Below are the code and all the weights of a small trained network. Each question names an input and a class and asks about switching units off, where a switched-off unit gives its printed mean instead of its output.

import numpy as np


def w(rows, s, z=0):
    codes = np.array(rows[::2]) - 128.0
    scale = np.full(codes.shape[1], s)
    scale[-1] = z or s
    return codes * scale


def f(y):
    return np.maximum(y, 0)


def log_softmax(a):
    a = a - a.max(-1, keepdims=True)
    return a - np.log(np.exp(a).sum(-1, keepdims=True))


def net(x, mask):
    res = np.array(x, float).reshape(1, 6) / 4 @ E
    y = f(res @ A[0][:, :-1].T + A[0][:, -1])
    res = res + np.where(mask, y, B[0][:, -1]) @ B[0][:, :-1]
    return log_softmax(res[-1] @ U[:, :-1].T + U[:, -1])


A, B = {}, {}
E = w([
[135,130,131,127,122,136,124,128,128],'x0',
[54,210,142,235,131,177,63,237,136],'x1',
[43,165,143,149,111,232,182,6,162],'x2',
[184,115,143,192,143,127,217,156,251],'x3',
[125,123,128,141,148,122,152,132,113],'x4',
[126,124,121,89,103,153,110,136,148],'x5',
],0.011)
A[0] = w([
[90,135,135,74,151,59,123,163,161,111],'N1',
[84,122,106,107,163,108,122,111,108,25],'N2',
[70,129,132,120,125,169,187,6,148,131],'N3',
[206,88,130,57,131,92,180,25,118,1],'N4',
[117,125,133,72,126,129,88,67,12,91],'N5',
[216,115,130,78,146,57,125,171,112,123],'N6',
[210,114,128,141,147,122,200,120,251,53],'N7',
[94,132,134,170,134,165,117,175,130,10],'N8',
[201,84,135,129,92,116,126,154,96,106],'N9',
],0.021,0.0048)
B[0] = w([
[150,156,126,133,155,151,123,95,136,163],'N1',
[93,85,141,105,121,135,160,92,133,150],'N2',
[248,102,86,100,225,132,89,142,137,241],'N3',
[15,188,148,162,137,147,107,225,163,253],'N4',
[120,113,153,147,25,98,182,51,93,223],'N5',
[194,98,74,64,181,183,105,127,146,228],'N6',
[103,105,151,124,22,105,165,41,67,236],'N7',
[74,147,135,123,146,124,127,187,157,186],'N8',
[193,128,147,184,197,76,107,123,141,183],'N9',
],0.015,0.031)
U = w([
[239,97,101,138,211,184,117,144,147,46],'0',
[112,88,166,165,35,123,190,68,86,112],'1',
[8,203,156,182,155,187,123,254,196,254],'2',
],0.0076,0.00095)

Each question gives the input, the list of numbers given to net, and the class t.
The units are the neurons (one row each of A and B). Each row of codes is followed by its name. A weight is (code - 128) times the scale printed after its matrix; where a second scale follows, it is the last column's (A, B and U).
mask holds one flag per neuron, in row order. A switched-off neuron (its flag False) gives its mean, the last column of its row in B, instead of its output. The means were averaged over made-up inputs and are rounded, as every weight is.
A unit's drop is (log p(t) with every unit on - log p(t) with that unit switched off) / (log p(t) with every unit on - log p(t) with every unit switched off).
The circuit of an input: a set's keep is (log p(t) with only the set's units on - log p(t) with every unit switched off) / (log p(t) with every unit on - log p(t) with every unit switched off). Starting from all 9 units, units are removed one at a time, each time the one whose removal leaves the highest keep (on an exact tie, the one counted first), for as long as the keep stays at least 0.8.
units of the circuit, in order: the units of the circuit, biggest drop first
k most important neurons: the k neurons with the biggest drops, biggest first
drop of u: that unit's drop, to one decimal
input [8,-5,8,-4,0,0], class 0: units of the circuit, in order : N3
input [6,-7,2,6,-7,6], class 2: 2 most important neurons : N4, N5
input [8,2,2,-3,-3,0], class 1: 2 most important neurons : N4, N6
input [7,3,0,2,1,-4], class 2: 4 most important neurons : N5, N3, N7, N6
input [0,4,-2,-5,4,0], class 1: units of the circuit, in order : N4, N3
input [6,-5,-4,-4,-2,-8], class 2: 3 most important neurons : N4, N3, N7
input [-3,0,5,7,5,-4], class 1: 2 most important neurons : N7, N6
input [8,7,-6,-8,8,8], class 1: 2 most important neurons : N4, N5
input [-8,-8,-7,-4,4,-4], class 2: 2 most important neurons : N4, N3
input [3,5,3,-6,0,7], class 1: 2 most important neurons : N4, N5
input [4,5,3,7,5,1], class 1: 2 most important neurons : N7, N4
input [5,-8,-4,-8,2,-1], class 1: 3 most important neurons : N5, N8, N2
input [-8,-4,-6,8,5,7], class 1: 2 most important neurons : N7, N3
input [8,4,5,-1,3,3], class 0: units of the circuit, in order : N4
input [-1,5,-4,-6,6,-7], class 1: 3 most important neurons : N4, N3, N5
input [0,-6,-2,3,4,-7], class 2: drop of N4 : 1.9
input [-1,-7,4,3,1,-4], class 2: drop of N4 : 3.5
input [1,-7,3,-1,-3,-4], class 2: drop of N4 : 2.9
